Moves between points:
CN: χ>TR, σ>PN, π>HZ, θ>HF, ρ>ZH, δ>PB
LT: χ>TP, σ>CC, π>GB, θ>ZT, ρ>NC, δ>FR
BN: χ>QZ, σ>ZT, π>LD, θ>GB, ρ>FR, δ>CC
BD: χ>GF, σ>DM, π>JQ, θ>MD, ρ>FD, δ>CR
ZH: χ>PN, σ>NQ, π>DC, θ>CN, ρ>QZ, δ>GS
FD: χ>DM, σ>SG, π>LB, θ>BD, ρ>TR, δ>SB
CC: χ>GB, σ>BN, π>QZ, θ>TP, ρ>SQ, δ>LT
QT: χ>GG, σ>MR, π>NC, θ>JH, ρ>HC, δ>NJ
HF: χ>FD, σ>TR, π>SG, θ>SB, ρ>CN, δ>DC
MR: χ>NC, σ>JR, π>SQ, θ>GG, ρ>BL, δ>QT
GS: χ>CN, σ>ZH, π>PN, θ>PB, ρ>GB, δ>LD
DC: χ>SB, σ>HF, π>FD, θ>HZ, ρ>PB, δ>PN
HC: χ>MR, σ>BL, π>JR, θ>QT, ρ>GF, δ>ZG
SG: χ>LB, σ>CR, π>MD, θ>DM, ρ>HZ, δ>FD
ZT: χ>LD, σ>TP, π>GS, θ>QZ, ρ>LT, δ>BN
ZG: χ>QT, σ>HC, π>MR, θ>NJ, ρ>MD, δ>JQ
JR: χ>SQ, σ>JH, π>FR, θ>NC, ρ>NJ, δ>MR
GG: χ>LT, σ>NC, π>CC, θ>FR, ρ>MR, δ>JH
PN: χ>HZ, σ>DC, π>SB, θ>TR, ρ>NQ, δ>CN
QZ: χ>NQ, σ>LD, π>PB, θ>ZH, ρ>ZT, δ>GB
SQ: χ>BN, σ>FR, π>ZT, θ>CC, ρ>JH, δ>NC
JQ: χ>NJ, σ>ZG, π>QT, θ>BL, ρ>LB, δ>GF
NC: χ>CC, σ>SQ, π>BN, θ>LT, ρ>JR, δ>GG
MD: χ>HC, σ>GF, π>BL, θ>ZG, ρ>BD, δ>LB
TR: χ>SG, σ>HZ, π>CR, θ>FD, ρ>PN, δ>HF
CR: χ>MD, σ>BD, π>GF, θ>LB, ρ>SB, δ>SG
LB: χ>ZG, σ>MD, π>HC, θ>JQ, ρ>CR, δ>DM
GF: χ>BL, σ>JQ, π>NJ, θ>HC, ρ>DM, δ>MD
NQ: χ>DC, σ>PB, π>HF, θ>PN, ρ>LD, δ>ZH
HZ: χ>CR, σ>SB, π>BD, θ>SG, ρ>DC, δ>TR
FR: χ>ZT, σ>LT, π>TP, θ>BN, ρ>GG, δ>SQ
DM: χ>JQ, σ>LB, π>ZG, θ>GF, ρ>SG, δ>BD
GB: χ>ZH, σ>QZ, π>NQ, θ>GS, ρ>BN, δ>TP
SB: χ>BD, σ>FD, π>DM, θ>CR, ρ>HF, δ>HZ
JH: χ>FR, σ>GG, π>LT, θ>SQ, ρ>QT, δ>JR
NJ: χ>JH, σ>QT, π>GG, θ>JR, ρ>ZG, δ>BL
TP: χ>GS, σ>GB, π>ZH, θ>LD, ρ>CC, δ>ZT
BL: χ>JR, σ>NJ, π>JH, θ>MR, ρ>JQ, δ>HC
PB: χ>HF, σ>CN, π>TR, θ>DC, ρ>GS, δ>NQ
LD: χ>PB, σ>GS, π>CN, θ>NQ, ρ>TP, δ>QZ

The rows follow the links: the fewer symbols apart two points are, the more alike their rows tend to be.

Each row is also shifted at random along 3 hidden directions that mean nothing.

Rows with their points:
[  28   -8  -41  -16   60   28  -12    0  -21  -30    5  -27   -4   29  -73   65   -3   -6  -18   27  -28   -3    1  -25  -55  -15  -41  -22  -64    8   30  -20  -31   62  -51   12   41   -1  -15  -72   13]
point: GF
[ -20   18   29   35   14  -31   26   10   -8  -23  -54  -15   22  -28   47  -39   18   -1   37   10  -27   -3   -7   -5   28   -1   64   18   62   24  -15   -7  -19    9   -5   29  -30  -34   39   42   11]
point: PB
[  17   -7  -31   -3   26   27  -20  -22  -25   -1   -7  -40   -4    7  -50   71  -16  -10    1   22  -26   31  -18  -34  -26  -31  -30  -17  -50   21   22  -20   -1   16  -29    1   46  -12  -12  -31   21]
point: LB
[ -25   12   25    4  -11  -28   29   18   17   -6   -5   40  -19  -24   43  -71   16   -2   -5  -19   24  -22    5   15   19   23   35   15   59  -11  -10   29   10  -26   23    6  -28    4   -2   17  -28]
point: GB
[   7  -15   22  -18  -41   -2   -4   11   27    4   54   51   -5   20   25  -30   -1   16  -18  -36   61  -23   28   42    5   19  -28   -7   -8  -42   -2   30   21  -35   28  -10  -22   53  -29   32  -19]
point: SQ
[ -17   11   18  -17   20  -33   20   24   11  -40    9   56  -34   -7   18  -73   16   -1  -20  -16   31  -17   15   16  -16   37   11    5   47  -25   12   32    6   -8    5   13  -30   15  -21   -5  -29]
point: ZT
[ -32   23   19   20  -13  -13   18   -9    4   23  -38    3  -32  -50   42  -73   11  -21   -7   -1    0    3  -19  -10   19   21   55   35   69   12  -24   21   28  -51   25    0   -1  -25    2   -7  -17]
point: ZH
[ -27    9   36   17   26  -37   50   55   20  -27  -27   27   51   -1   62  -59   27   26   27  -10    7  -46   16   23   35   30   36   11   54   -6  -25   -6  -60   61   14   20  -64   -6   46   10  -10]
point: QZ
[  -9   -3   25  -20   46  -27   14   42    6 -108   31   50  -15   29   10  -44   18   15    8  -21   29  -38   42   31  -24   35  -17  -17   14  -46   37   42  -25   46  -36   42  -45   39    5   51   -6]
point: LT
[  -2   12   -5   21   62   -7    7  -13  -31  -77  -62  -63   -7   -8  -29   24   14  -20   45   31  -61   36   -9  -45  -11  -17   17   16   14   33   27   -9   -8   42  -64   50    9  -49   37   45   30]
point: HZ
[  19   -2  -22    7    1   15  -37  -77  -36  -39  -18  -50  -69   -4  -62   64  -19  -57   13   22  -27   71  -23  -45  -23  -37  -13   -2  -35   28   35   19   95  -75  -63   20   63  -22  -32   76   27]
point: BD
[  -2   10  -11   21   41    0  -18  -42  -37  -52  -44  -58  -34  -20  -34   25    8  -30   30   26  -44   57  -26  -46  -13  -19   18   14    9   29   27    4   34  -18  -63   36   34  -42    7   60   25]
point: SB
[ -14   10   21  -19   -9  -25   11   12   28  -19   33   57  -19   10   26  -59   13   11  -16  -27   41  -27   24   31   -2   25    0   -4   18  -27    4   34   -6  -17   27  -10  -34   32  -14   14  -21]
point: CC
[  26  -18    5   -1  -64   14  -34    3   13   33   55   11   70   39   -4   61  -21   47   28  -27   20    0   20   37   37  -16  -60  -26  -69  -27   -7  -21    3    0   27  -21  -12   47   11   82   20]
point: NJ
[ -23   12   26   29   11  -38   21   -2    3  -28  -47  -12   -8  -40   41  -55   20   -7   21   -2   -7    3  -16   -9   29    6   52   19   75    9   -9   13   13  -15  -14   20  -25  -33   27   53    1]
point: NQ
[  37  -18  -14  -11  -59   38  -35  -25    7   77   39  -13   32   15  -18   65  -30   16    1  -10   10   18   -3   13   18  -24  -43  -11  -71    0  -13  -20   31  -28   22  -32   23   26  -10   -1   12]
point: ZG

Where do the symbols, taken in turn from left to right, take each start?
Answer with the point's name.
[  34  -11  -15  -15  -47   27  -39  -28    1   35   43    0    4   16  -29   56  -23   11   -2  -12   17   23    0    8    4  -24  -56  -24  -73  -11    3  -12   35  -40    5  -27   26   32  -21   26    8]
χ σ ρ => NJ
[ -13   22    3   47   40  -15   19   20  -16   -7  -63  -48   63  -19   19   10   19    9   40   30  -60    0  -10  -23   32  -14   51   19   38   33  -21  -45  -62   80  -11   16  -15  -46   60  -20   20]
δ θ => HZ
[ -22   18   16   28    0  -20   11  -21  -14   18  -55  -35  -13  -56   18  -24    6  -24   15   17  -25   18  -29  -25   24   -3   50   30   57   26   -4    2   31  -47    4    8    1  -44   14   16    4]
χ δ ρ => PN
[ -20    7   15  -21   16  -26   15   29   14  -15   16   55  -20   -6   34  -68   11    2  -28  -16   32  -42   17   24  -13   32    8    6   36  -29   -2   39  -12   -1   21   -9  -31   23  -30  -39  -33]
θ δ => TP
[  -2    9   -2   36   37   -9   16    7  -25  -16  -70  -45   35  -13   11   14   15   -2   36   39  -64   14  -14  -42   11  -12   35   26   23   38   -9  -42  -41   68  -26   27    1  -47   52   -6   26]
χ δ χ σ => LB
[ -14   15    5   34   52  -22   27    8  -26  -42  -62  -49    6  -25    8   -9   21  -16   23   26  -47    6  -19  -23    5   -9   46   28   49   30    6   -8  -27   37  -32   34   -3  -51   36  -10    9]
δ χ => HZ
[   3    8  -26   28   29   10    0  -16  -21    5  -46  -48   42   -3  -15   41    4   -2   32   32  -50   25  -15  -38    4  -23   14   12   -9   38  -12  -41  -30   42  -14    8   18  -49   40  -19   31]
σ χ => LB
[  -1    0   10  -29   17   -9   18   42   15  -18   41   51    4   30   13  -44   13   20  -29  -15   30  -50   28   40  -22   34  -26   -9   -1  -40    0   21  -46   42   17    6  -29   36   -9  -55  -28]
σ θ π => GS
[  13  -16    5  -23  -43    3  -21    8   20   11   62   36   25   36    9   10   -6   34   -9  -31   45  -21   24   51    9    6  -41  -19  -37  -36   -9    0   -2   -6   32  -21  -18   50   -6   37   -4]
σ π => CC
[  21  -17   -2  -14  -10   13  -16   19   12  -40   62    6   54   62  -15   40   -4   40   25  -17   25  -25   32   32    1   -6  -56  -33  -66  -31   12  -16  -28   50  -19    8  -14   41   14   55   12]
σ π => SQ
[   6  -18   10  -19  -18  -15  -11   24   17  -36   66   38   19   49   -1   -5   -2   32   15  -33   40  -27   37   44    3   17  -49  -22  -33  -45   14   16   -9   13    0    1  -36   57   -5   75    6]
σ σ => SQ
[  31  -12  -21  -11   -6   23  -32  -41  -16  -39   33  -33  -28   34  -56   74  -25   -5   24   -7    8   40   -3   -8  -11  -32  -60  -27  -67    2   36    8   48  -36  -54   20   43   15  -21   98   26]
δ ρ δ => BD
[ -24   15   37   29   19  -45   37   19    0  -83  -34    0   18  -12   40  -51   31   11   52  -14   -6   -7   15    6   31   20   43   16   60  -10    7   15  -21   13  -17   46  -59  -17   51  106   15]
θ ρ => GS
[  14    4  -28   14   33   16   -7  -24  -28   -3  -31  -63   -6   -8  -41   62   -2  -20    5   29  -40   33  -21  -37  -20  -27    7   -1  -26   30   10  -21    4   17  -39    5   36  -32    1  -19   22]
σ ρ δ => SB
[  18  -10   -5  -31   24   15   -3   23   11  -54   53   23   -5   54  -23   13   -2   19  -11  -14   29  -29   37   32  -34   15  -47  -27  -52  -37   27   10  -26   43  -22    3  -16   38  -18    7   -5]
ρ χ => JH
[  27  -18  -25    4   19   22  -15  -11  -23  -18    2  -46   34   36  -36   87  -13    9   31   15  -27   19    3  -21   -4  -23  -35  -17  -66   10   22  -21   -8   38  -35    6   25    3   24   39   28]
χ χ => MR
[   3   -9   16  -28  -41   -6  -10   -1   25  -18   60   49   -4   22    7  -24   -9    9   -5  -40   56  -16   25   49    4   16  -35  -24  -20  -35   14   28   31  -31    7   -3  -20   56  -23   63  -14]
σ σ χ => ZT
[ -21    9   23   -7   17  -37   27   32   12  -36    3   44   -6   -7   44  -71   17    1   -9  -13   22  -34   26   20    1   39   19    5   54  -19   -5   29  -24   20    3   17  -46   12   10   -1  -19]
δ χ => LD
[ -25    7   23   45  -62  -20    9  -29    3   75  -49  -16   26  -59   50  -33    4   -2   21   -3  -15   22  -29   -4   59   -8   67   29   62   19  -46  -13   38  -58   49  -25   -7  -38   32   28   -3]
θ χ σ δ => FD
